Here is a tiny trained network, its code and every weight. The questions are about switching its units off for an input and a target symbol, where a switched-off unit gives its printed mean instead of its output.

import numpy as np


def w(rows, s, z=0):
    codes = np.array(rows[::2]) - 128.0
    scale = np.full(codes.shape[1], s)
    scale[-1] = z or s
    return codes * scale


def f(y):
    return y / 2 * (1 + np.tanh(0.7978845608 * (y + 0.044715 * y**3)))


def softmax(a):
    e = np.exp(a - a.max(-1, keepdims=True))
    return e / e.sum(-1, keepdims=True)


def log_softmax(a):
    a = a - a.max(-1, keepdims=True)
    return a - np.log(np.exp(a).sum(-1, keepdims=True))


def net(x, mask):
    ids = ['βγδζλμπτφψ'.index(c) for c in x.split()]
    T = len(ids)
    res = E[ids] + P[:T]
    r = res
    for j in range(2):
        rows = slice(3 * j, 3 * j + 3)
        q, k, v = (r @ M[0][rows].T for M in (Q, K, V))
        z = softmax(np.where(np.tri(T) > 0, q @ k.T / 3**0.5, -1e9)) @ v
        o = O[0][rows]
        res = res + np.where(mask[j], z, o[:, -1]) @ o[:, :-1]
    y = f(res @ A[0][:, :-1].T + A[0][:, -1])
    res = res + np.where(mask[2:26], y, B[0][:, -1]) @ B[0][:, :-1]
    return log_softmax(res[-1] @ U[:, :-1].T + U[:, -1])


Q, K, V, O, A, B = {}, {}, {}, {}, {}, {}
E = w([
[190,164,92,100,113,78,98],'β',
[99,128,106,206,113,56,105],'γ',
[199,167,105,189,102,150,102],'δ',
[105,166,140,254,173,186,118],'ζ',
[162,138,139,176,110,111,124],'λ',
[105,190,74,113,226,106,98],'μ',
[228,90,192,119,95,149,64],'π',
[64,70,88,69,65,238,179],'τ',
[216,117,188,208,87,136,133],'φ',
[173,164,139,132,205,181,121],'ψ',
],0.017)
P = w([
[144,33,35,193,186,117,153],'0',
[168,97,2,170,128,148,100],'1',
[165,118,55,153,125,149,107],'2',
[161,131,87,140,123,152,106],'3',
[157,139,107,131,116,154,103],'4',
[156,145,124,125,113,157,103],'5',
[154,151,138,121,113,158,100],'6',
[150,155,149,117,112,159,96],'7',
[149,161,161,115,110,158,96],'8',
[146,167,168,113,110,160,93],'9',
[143,169,175,110,110,162,91],'10',
[139,175,180,112,113,160,91],'11',
[134,177,186,111,112,161,87],'12',
[134,179,192,111,117,160,86],'13',
],0.0092)
Q[0] = w([
[117,106,60,184,157,104,172],'h0',
[105,212,153,105,153,171,115],'h0',
[140,115,78,102,148,98,99],'h0',
[197,233,77,6,103,32,55],'h1',
[93,55,101,123,42,34,89],'h1',
[255,119,137,173,118,239,25],'h1',
],0.0071)
K[0] = w([
[126,164,124,167,145,104,120],'h0',
[96,142,112,105,129,148,163],'h0',
[143,138,118,85,142,91,134],'h0',
[120,117,105,62,101,88,156],'h1',
[166,135,156,169,101,9,76],'h1',
[167,57,138,102,69,202,175],'h1',
],0.012)
V[0] = w([
[107,202,112,246,195,217,166],'h0',
[124,148,3,171,127,82,198],'h0',
[31,61,27,64,73,248,193],'h0',
[232,131,156,214,167,115,92],'h1',
[67,162,27,87,208,56,136],'h1',
[180,185,107,40,253,101,93],'h1',
],0.0065)
O[0] = w([
[59,122,121,94,54,84,90,190],'h0',
[69,147,29,189,111,67,127,108],'h0',
[110,98,115,200,166,127,1,66],'h0',
[122,136,131,143,194,82,77,217],'h1',
[208,129,224,93,102,184,152,3],'h1',
[213,16,176,152,167,142,84,102],'h1',
],0.0089,0.0062)
A[0] = w([
[141,80,161,147,104,86,110,130],'n0',
[119,108,105,128,120,88,120,170],'n1',
[121,153,126,138,157,151,129,109],'n2',
[192,121,201,83,102,188,112,51],'n3',
[97,156,58,138,131,99,106,116],'n4',
[127,75,103,53,87,127,227,226],'n5',
[138,102,142,197,134,151,154,141],'n6',
[129,125,131,79,99,108,95,162],'n7',
[162,159,141,110,62,91,250,106],'n8',
[128,140,129,93,63,116,147,30],'n9',
[144,145,173,129,56,180,120,151],'n10',
[199,61,248,90,112,164,158,4],'n11',
[110,152,109,92,119,146,245,125],'n12',
[202,86,213,75,128,157,106,138],'n13',
[94,110,135,149,178,107,153,130],'n14',
[166,161,137,134,122,83,136,126],'n15',
[105,130,112,95,100,202,180,27],'n16',
[103,119,128,135,167,102,136,103],'n17',
[161,77,87,149,161,116,125,82],'n18',
[108,123,133,145,156,110,108,36],'n19',
[99,155,174,121,111,137,128,117],'n20',
[97,126,141,149,79,155,217,38],'n21',
[159,122,217,94,117,184,194,28],'n22',
[132,110,119,179,122,135,129,41],'n23',
],0.015,0.0035)
B[0] = w([
[172,156,115,98,200,146,151,148],'n0',
[135,144,141,140,147,152,105,170],'n1',
[140,111,128,122,129,86,134,145],'n2',
[85,80,144,110,77,118,166,190],'n3',
[144,117,169,105,147,121,142,254],'n4',
[126,35,157,80,154,111,66,129],'n5',
[148,120,109,108,186,82,106,130],'n6',
[155,122,107,149,169,117,164,166],'n7',
[95,152,152,114,65,150,11,144],'n8',
[195,106,84,113,147,154,148,137],'n9',
[171,109,120,139,164,85,157,177],'n10',
[166,79,195,56,160,117,155,174],'n11',
[128,106,126,52,114,180,190,137],'n12',
[85,174,98,178,78,134,111,227],'n13',
[189,123,99,118,127,131,96,145],'n14',
[105,107,141,138,145,144,108,170],'n15',
[126,146,62,169,148,205,127,150],'n16',
[173,130,111,129,133,143,132,146],'n17',
[89,147,159,117,106,124,144,175],'n18',
[162,130,114,112,117,164,160,143],'n19',
[91,110,134,119,94,104,124,145],'n20',
[145,108,212,178,174,186,153,135],'n21',
[149,160,51,187,167,129,100,141],'n22',
[159,117,126,87,163,144,150,132],'n23',
],0.012,0.0095)
U = w([
[164,114,119,50,90,127,95,14],'β',
[251,122,145,131,254,88,125,231],'γ',
[178,175,107,135,103,188,149,2],'δ',
[117,113,170,165,159,165,195,39],'ζ',
[3,116,251,110,20,98,105,205],'λ',
[107,152,100,61,137,136,200,68],'μ',
[172,77,71,142,90,111,179,115],'π',
[78,44,108,109,157,143,123,83],'τ',
[166,91,188,136,121,168,108,1],'φ',
[35,252,11,252,68,133,51,183],'ψ',
],0.0083,0.0046)

Each question gives the input, a string of symbols that net reads in full, and the target symbol t.
The units are the heads (3 rows each of Q, K, V and O) and the neurons (one row each of A and B). Each row of codes is followed by its name. A weight is (code - 128) times the scale printed after its matrix; where a second scale follows, it is the last column's (O, A, B and U).
mask holds one flag per unit, heads first, then neurons. A switched-off unit (its flag False) gives its mean, the last column of its rows in O or B, instead of its output. The means were averaged over made-up inputs and are rounded, as every weight is.
A unit's drop is (log p(t) with every unit on - log p(t) with that unit switched off) / (log p(t) with every unit on - log p(t) with every unit switched off).
The circuit of an input: a set's keep is (log p(t) with only the set's units on - log p(t) with every unit switched off) / (log p(t) with every unit on - log p(t) with every unit switched off). Starting from the 12 units with the biggest drops (on a tie, the unit counted first), units are removed one at a time, each time the one whose removal leaves the highest keep (on an exact tie, the one counted first), for as long as the keep stays at least 0.8.
units of the circuit, in order: the units of the circuit, biggest drop first
k most important neurons: the k neurons with the biggest drops, biggest first
heads that matter: for each layer, one digit per head in row order, 1 if its drop is at least 0.15 and else 0, layers parted by /
input ζ λ π μ ψ β, target γ: heads that matter => 11
input γ ψ φ, target γ: most important neuron => (n4)
input δ γ ψ μ γ β π γ π δ ψ φ γ φ, target ψ: 2 most important neurons => (n11, n4)
input ζ ζ ζ ζ ζ ζ γ ζ π, target γ: heads that matter => 01
input τ ζ μ μ μ π φ π π δ π φ ζ τ, target ψ: heads that matter => 10
input π β ψ π δ, target γ: units of the circuit, in order => (h1, n4)
input δ π γ μ τ ζ β ψ δ, target δ: units of the circuit, in order => (h1, n9)
input π γ π ψ ζ ζ π β π μ π λ β, target ψ: 3 most important neurons => (n11, n4, n13)
input π μ β ψ τ φ λ, target λ: heads that matter => 01
input β φ φ, target ψ: heads that matter => 11
input β τ π, target π: units of the circuit, in order => (h1, n10, n3)
input π π γ ζ ψ π, target λ: heads that matter => 11
input δ β π π π π μ τ π μ μ μ μ μ, target μ: heads that matter => 01
input μ β μ γ π ζ γ π π ζ β μ λ, target γ: units of the circuit, in order => (n13)
input μ λ λ λ τ μ μ ψ φ, target φ: heads that matter => 01
input λ π π ψ π ψ, target ψ: 2 most important neurons => (n13, n4)
input μ π γ ψ ζ τ ζ ζ ψ μ π β, target β: units of the circuit, in order => (h1, n8, n9, n12)
input μ β ζ μ μ ψ β μ γ, target γ: units of the circuit, in order => (n0, h1)
input π ψ γ π π γ π λ, target γ: units of the circuit, in order => (n13, n3)
input δ β π μ ζ ζ β δ ζ, target λ: units of the circuit, in order => (h0, n4)
input π ζ φ π π ψ τ π ψ ζ μ γ δ, target δ: units of the circuit, in order => (h1, n9, n21)
input π τ μ, target μ: units of the circuit, in order => (h1, n12)
